| -1.31 |  1.93 | -0.28 | -0.15 | -0.75 | -2.37 |  2.12 |  0.65 |  0.31 | -1.65 |  2.86 |  2.67 | -1.40 |  2.00 | -0.94 |  1.42 | -1.82 |  0.09 |  1.26 |  0.15 |  1.05 |  0.41 |  0.85 | -0.64 |  1.42 |  0.60 |  4.72 |  1.08 | -0.04 |  1.78 | -3.00 |  2.36 |  0.64 |  0.37 |  0.76 | -0.53 | -1.06 |  0.62 |  0.95 | -0.60 | -0.24 |  2.72 | -0.66 |	(58).<96>
|  0.01 |  0.65 |  0.83 |  3.65 | -0.98 | -3.99 | -0.21 |  1.89 | -0.82 | -1.46 |  1.67 |  1.95 | -2.52 |  0.22 | -0.34 |  1.45 | -3.14 |  0.20 |  2.70 | -0.10 | -0.65 | -1.44 |  2.39 |  4.29 |  1.13 | -0.57 |  1.42 |  0.03 | -0.95 |  1.50 | -1.68 |  0.21 |  0.64 |  0.55 |  1.17 | -2.90 |  5.25 | -0.23 | -0.68 | -0.72 | -1.64 |  0.33 | -5.50 |	(57).<100>
| -3.21 |  1.69 | -0.57 | -1.79 |  0.74 | -0.41 |  1.99 | -1.31 | -0.49 | -2.27 | -0.35 |  0.19 |  0.62 |  1.71 | -1.00 |  0.44 | -2.55 |  1.96 | -0.60 |  1.47 |  1.07 |  1.11 |  0.43 | -0.80 |  1.21 | -0.95 |  1.90 |  0.98 |  0.12 |  0.65 | -0.06 |  0.71 |  1.80 |  0.95 |  0.35 | -0.28 | -1.49 | -1.05 |  0.94 | -1.25 | -0.55 |  3.66 |  0.05 |	(58).<92>
|  0.00 |  1.71 | -0.30 |  4.32 | -0.71 | -2.76 |  2.33 |  2.48 |  3.51 | -0.99 | -0.91 |  3.25 | -2.49 |  1.53 | -0.06 |  0.87 | -2.52 | -0.54 |  1.84 | -3.12 |  1.35 | -0.39 |  3.26 |  1.08 |  1.30 | -1.19 |  3.47 |  0.72 |  0.89 |  4.87 | -2.54 |  1.74 |  2.54 |  0.96 |  1.95 | -3.71 |  5.68 |  3.67 |  1.17 |  0.12 | -0.73 | -1.74 | -3.48 |	(57).<86>
|  0.09 |  0.10 |  0.04 |  1.56 | -0.56 | -2.71 |  1.86 |  1.99 |  1.57 | -1.31 |  0.62 |  3.15 | -0.33 |  0.48 |  0.57 |  1.38 | -2.77 |  0.61 |  1.71 | -2.69 | -0.08 | -0.37 |  2.73 |  1.88 |  0.15 | -1.80 |  1.49 |  1.15 | -0.64 |  2.86 | -1.52 |  0.44 |  1.90 |  1.19 |  0.78 | -4.37 |  4.57 |  2.11 |  0.27 |  0.86 | -1.68 | -0.59 | -3.16 |	(57).<88>
| -1.94 |  1.98 | -0.58 | -1.15 | -1.22 | -0.59 |  2.94 | -0.25 |  1.19 | -1.17 |  1.39 |  1.47 |  0.83 |  0.14 |  0.24 |  1.98 | -2.11 |  0.65 |  0.45 | -0.83 |  0.51 | -0.02 |  1.06 | -0.09 |  0.64 | -0.25 |  2.49 |  1.23 |  0.19 |  2.91 | -1.85 |  1.14 |  0.46 |  1.10 |  0.39 | -1.69 | -1.92 |  0.41 |  0.90 |  0.78 | -0.81 |  0.79 | -0.81 |	(58).<93>
| -0.70 |  1.99 |  1.61 |  2.57 | -0.80 | -4.29 |  0.39 |  1.93 |  0.14 | -2.91 |  2.35 |  5.73 |  0.84 | -0.78 |  0.89 |  1.49 | -1.58 | -1.68 |  2.55 | -2.25 |  0.93 | -0.42 |  0.55 |  0.98 |  1.21 | -0.73 |  2.74 |  2.78 | -0.54 |  3.19 |  0.28 |  0.82 |  0.29 |  0.99 |  1.87 | -6.10 |  3.89 |  3.23 | -0.74 |  0.42 | -2.48 |  1.45 | -3.42 |	(57).<88>
| -0.21 |  0.36 |  1.08 |  2.04 | -0.61 | -3.94 |  0.51 |  0.02 | -0.26 | -3.54 |  3.18 |  4.61 | -2.15 |  1.85 |  0.70 |  2.10 | -3.91 |  0.54 |  2.90 | -0.43 |  0.99 | -0.76 |  2.37 |  1.57 |  0.43 | -1.95 |  1.92 |  0.66 | -1.29 |  1.21 | -2.76 | -0.08 |  1.48 |  0.31 |  1.59 | -4.51 |  4.79 |  4.98 | -0.68 | -0.34 | -1.40 |  1.88 | -3.46 |	(57).<100>
|  0.30 |  0.34 |  1.36 |  3.77 | -0.80 | -4.60 |  2.82 |  1.43 | -1.81 | -1.96 |  3.89 |  4.82 |  0.67 |  0.37 |  1.21 |  1.61 | -2.91 |  0.06 |  2.45 | -0.93 |  0.69 | -0.86 |  1.80 |  2.16 |  0.37 | -0.63 |  2.52 |  1.54 | -1.04 |  1.88 | -0.51 | -0.42 | -0.17 |  0.78 |  1.57 | -4.35 |  5.31 |  1.65 |  0.55 | -0.31 | -2.50 |  2.90 | -4.27 |	(57).<88>
| -1.74 |  1.92 |  0.35 | -0.05 |  0.69 | -1.59 |  1.06 |  0.42 |  0.38 | -1.17 |  0.74 |  3.64 |  0.06 |  0.35 | -0.34 |  0.42 | -1.64 |  0.76 |  1.10 | -1.19 |  0.89 |  0.74 |  0.76 |  1.30 |  1.75 | -0.25 |  3.06 |  1.53 |  0.26 |  0.39 | -2.19 |  1.24 |  1.01 |  0.76 |  0.81 |  0.28 | -0.84 |  0.53 |  1.25 | -0.60 | -0.25 |  1.73 | -0.38 |	(58).<96>
| -1.45 |  1.03 | -0.72 |  1.31 |  0.36 | -1.85 |  1.86 | -0.74 |  0.05 | -1.14 |  0.21 |  0.72 |  0.90 |  0.91 | -0.67 |  0.74 | -2.24 |  0.94 | -0.26 | -0.15 |  0.17 |  0.04 |  1.18 |  0.65 |  1.41 | -1.62 |  3.02 | -0.23 |  1.24 |  0.99 | -1.42 |  1.63 |  1.08 |  1.06 |  0.41 | -0.84 |  0.41 | -0.17 |  1.16 | -0.95 | -0.44 |  2.20 | -1.14 |	(58).<92>
| -2.36 |  2.79 |  0.26 |  1.22 | -0.12 | -3.84 |  1.94 |  0.27 |  1.27 | -2.70 |  1.81 |  4.98 | -0.30 |  1.80 |  0.49 |  1.31 | -2.98 |  0.54 |  1.84 | -2.15 |  1.56 |  0.66 |  1.08 | -1.57 |  2.07 |  0.44 |  6.12 |  2.61 |  1.23 |  4.72 | -2.53 |  3.59 |  2.64 |  1.34 |  1.35 | -3.64 | -1.18 |  3.40 |  1.73 |  0.33 | -0.09 |  0.38 | -0.63 |	(58).<96>
|  0.18 |  2.47 |  0.62 |  2.35 | -1.60 | -0.86 |  1.03 |  2.74 |  1.76 | -1.45 |  0.01 |  1.47 | -1.55 |  0.10 | -0.01 |  2.29 | -2.46 | -0.44 |  1.54 | -0.93 |  0.31 | -1.81 |  1.67 | -0.09 | -0.61 | -1.69 |  2.10 | -0.37 | -0.56 |  1.86 | -0.91 |  1.18 | -0.85 |  0.86 |  0.83 | -0.92 |  2.64 |  2.60 | -0.05 |  0.66 | -2.40 | -0.80 | -2.64 |	(57).<100>
|  0.80 |  0.27 |  0.07 |  2.24 | -1.96 | -3.03 |  0.55 |  1.43 |  1.00 | -1.14 |  0.83 |  3.53 | -2.13 |  1.14 |  0.57 |  2.25 | -4.10 | -0.26 |  1.91 | -0.72 |  1.59 | -1.12 |  1.15 | -2.19 | -0.21 | -0.15 |  2.32 | -0.35 | -0.18 |  1.37 | -0.60 |  2.36 |  1.60 |  0.18 |  1.26 | -4.25 |  2.63 |  4.60 |  0.44 |  0.02 | -1.35 | -0.47 | -1.78 |	(57).<100>
